Below are the code and all the weights of a small trained network. Each question names an input and a class and asks about switching units off, where a switched-off unit gives its printed mean instead of its output.

import numpy as np


def w(rows, s, z=0):
    codes = np.array(rows[::2]) - 128.0
    scale = np.full(codes.shape[1], s)
    scale[-1] = z or s
    return codes * scale


def norm(h):
    return h / np.sqrt((h * h).mean(-1, keepdims=True) + 1e-5)


def f(y):
    return y / 2 * (1 + np.tanh(0.7978845608 * (y + 0.044715 * y**3)))


def log_softmax(a):
    a = a - a.max(-1, keepdims=True)
    return a - np.log(np.exp(a).sum(-1, keepdims=True))


def net(x, mask):
    res = np.array(x, float).reshape(1, 4) / 4 @ E
    u = 0
    for l in range(2):
        y = f(norm(res) @ A[l][:, :-1].T + A[l][:, -1])
        res = res + np.where(mask[u : u + 16], y, B[l][:, -1]) @ B[l][:, :-1]
        u += 16
    return log_softmax(norm(res)[-1] @ U[:, :-1].T + U[:, -1])


A, B = {}, {}
E = w([
[108,180,6,162,113],'x0',
[121,138,121,110,108],'x1',
[142,3,75,121,59],'x2',
[156,154,196,248,40],'x3',
],0.0074)
A[0] = w([
[125,84,200,65,155,144],'0.n0',
[149,127,47,142,136,138],'0.n1',
[115,139,108,128,78,35],'0.n2',
[147,113,113,151,117,118],'0.n3',
[146,14,90,146,46,2],'0.n4',
[137,141,102,51,199,128],'0.n5',
[149,129,45,97,187,126],'0.n6',
[145,125,227,89,143,127],'0.n7',
[136,140,77,179,105,76],'0.n8',
[128,141,134,146,112,100],'0.n9',
[107,160,109,101,123,62],'0.n10',
[120,96,148,46,176,57],'0.n11',
[104,57,85,80,151,64],'0.n12',
[152,94,237,102,87,100],'0.n13',
[135,38,163,95,88,89],'0.n14',
[144,5,63,86,115,74],'0.n15',
],0.015,0.0032)
B[0] = w([
[213,131,85,136,73,233],'0.n0',
[73,102,105,94,125,185],'0.n1',
[136,127,148,119,135,133],'0.n2',
[133,113,136,92,102,139],'0.n3',
[95,24,88,200,128,241],'0.n4',
[118,32,99,185,131,229],'0.n5',
[73,135,125,194,194,215],'0.n6',
[76,92,95,44,56,237],'0.n7',
[162,172,98,85,79,167],'0.n8',
[130,163,142,116,118,134],'0.n9',
[132,114,133,146,164,138],'0.n10',
[183,78,162,147,64,210],'0.n11',
[136,192,156,69,134,207],'0.n12',
[56,178,207,148,176,246],'0.n13',
[189,125,162,243,197,217],'0.n14',
[136,224,170,1,124,254],'0.n15',
],0.019,0.0086)
A[1] = w([
[84,113,186,83,215,24],'1.n0',
[222,226,162,34,134,126],'1.n1',
[75,77,158,154,115,64],'1.n2',
[159,237,121,44,62,124],'1.n3',
[155,85,48,215,79,97],'1.n4',
[105,29,71,117,35,3],'1.n5',
[197,238,45,109,150,64],'1.n6',
[188,64,83,99,120,107],'1.n7',
[201,173,179,173,82,71],'1.n8',
[100,136,144,103,122,83],'1.n9',
[46,244,171,33,120,67],'1.n10',
[196,247,139,115,148,72],'1.n11',
[74,204,108,206,133,124],'1.n12',
[60,142,69,108,231,120],'1.n13',
[71,106,181,139,141,81],'1.n14',
[1,148,78,117,72,56],'1.n15',
],0.013,0.0038)
B[1] = w([
[126,115,108,166,38,169],'1.n0',
[148,78,163,64,238,212],'1.n1',
[178,131,113,145,145,168],'1.n2',
[147,115,98,249,174,226],'1.n3',
[109,190,167,46,111,193],'1.n4',
[79,52,77,81,30,197],'1.n5',
[195,185,37,175,67,156],'1.n6',
[90,160,169,123,70,162],'1.n7',
[92,134,46,75,138,173],'1.n8',
[125,141,124,129,121,139],'1.n9',
[110,255,124,100,84,254],'1.n10',
[194,76,118,113,42,168],'1.n11',
[137,45,135,151,109,172],'1.n12',
[86,134,43,111,185,191],'1.n13',
[154,128,165,163,141,167],'1.n14',
[182,59,233,117,130,202],'1.n15',
],0.024,0.0094)
U = w([
[80,65,124,57,15,252],'0',
[35,45,50,140,220,28],'1',
[122,253,219,136,69,80],'2',
[235,169,54,170,92,121],'3',
[223,93,159,34,193,148],'4',
[53,247,70,29,178,55],'5',
[133,83,203,235,158,114],'6',
],0.018,0.0029)

Each question gives the input, the list of numbers given to net, and the class t.
The units are the neurons (one row each of A and B). Each row of codes is followed by its name. A weight is (code - 128) times the scale printed after its matrix; where a second scale follows, it is the last column's (A, B and U).
mask holds one flag per neuron, layer by layer. A switched-off neuron (its flag False) gives its mean, the last column of its row in B, instead of its output. The means were averaged over made-up inputs and are rounded, as every weight is.
A unit's drop is (log p(t) with every unit on - log p(t) with that unit switched off) / (log p(t) with every unit on - log p(t) with every unit switched off).
unit that matters most: the unit with the biggest drop
top k neurons: the k neurons with the biggest drops, biggest first
k most important neurons of layer l: the k neurons of layer l with the biggest drops, biggest first
input [-6,6,1,-7], class 4: top 4 neurons -> (0.n4, 0.n15, 0.n12, 1.n1)
input [-5,5,4,-6], class 4: top neuron -> (0.n15)
input [0,4,-1,8], class 2: top 3 neurons -> (0.n0, 1.n10, 0.n14)
input [-1,8,-2,1], class 2: top 2 neurons -> (1.n10, 0.n4)
input [-3,-5,-6,0], class 0: top 2 neurons -> (0.n15, 0.n7)
input [1,-1,6,-6], class 5: 3 most important neurons of layer 0 -> (0.n15, 0.n12, 0.n6)
input [1,2,4,0], class 5: 2 most important neurons of layer 0 -> (0.n15, 0.n0)
input [-7,0,0,7], class 2: top 2 neurons -> (0.n13, 0.n4)
input [-2,6,8,1], class 6: 2 most important neurons of layer 0 -> (0.n14, 0.n4)
input [-4,-5,-3,1], class 2: top 2 neurons -> (0.n13, 0.n4)
input [0,-6,6,4], class 6: top 3 neurons -> (0.n4, 0.n14, 0.n7)
input [-3,8,0,5], class 2: top 2 neurons -> (0.n5, 0.n4)
input [5,6,0,7], class 3: top 3 neurons -> (0.n8, 0.n5, 0.n4)
input [-4,-5,3,0], class 4: top 2 neurons -> (0.n0, 0.n15)
input [7,6,-3,1], class 3: 4 most important neurons of layer 0 -> (0.n8, 0.n4, 0.n5, 0.n13)
input [-3,-6,-2,5], class 2: unit that matters most -> 1.n10
input [1,7,1,-5], class 5: top 3 neurons -> (0.n15, 0.n12, 0.n4)
input [-1,2,7,-4], class 4: 2 most important neurons of layer 0 -> (0.n15, 0.n14)
input [0,-8,-8,-1], class 0: 4 most important neurons of layer 0 -> (0.n15, 0.n14, 0.n13, 0.n6)
input [-7,-3,3,6], class 6: unit that matters most -> 0.n13
input [3,-1,-7,6], class 3: 2 most important neurons of layer 0 -> (0.n4, 0.n5)
input [6,2,1,-1], class 5: 2 most important neurons of layer 1 -> (1.n13, 1.n10)
input [6,1,7,0], class 5: 3 most important neurons of layer 0 -> (0.n15, 0.n5, 0.n11)
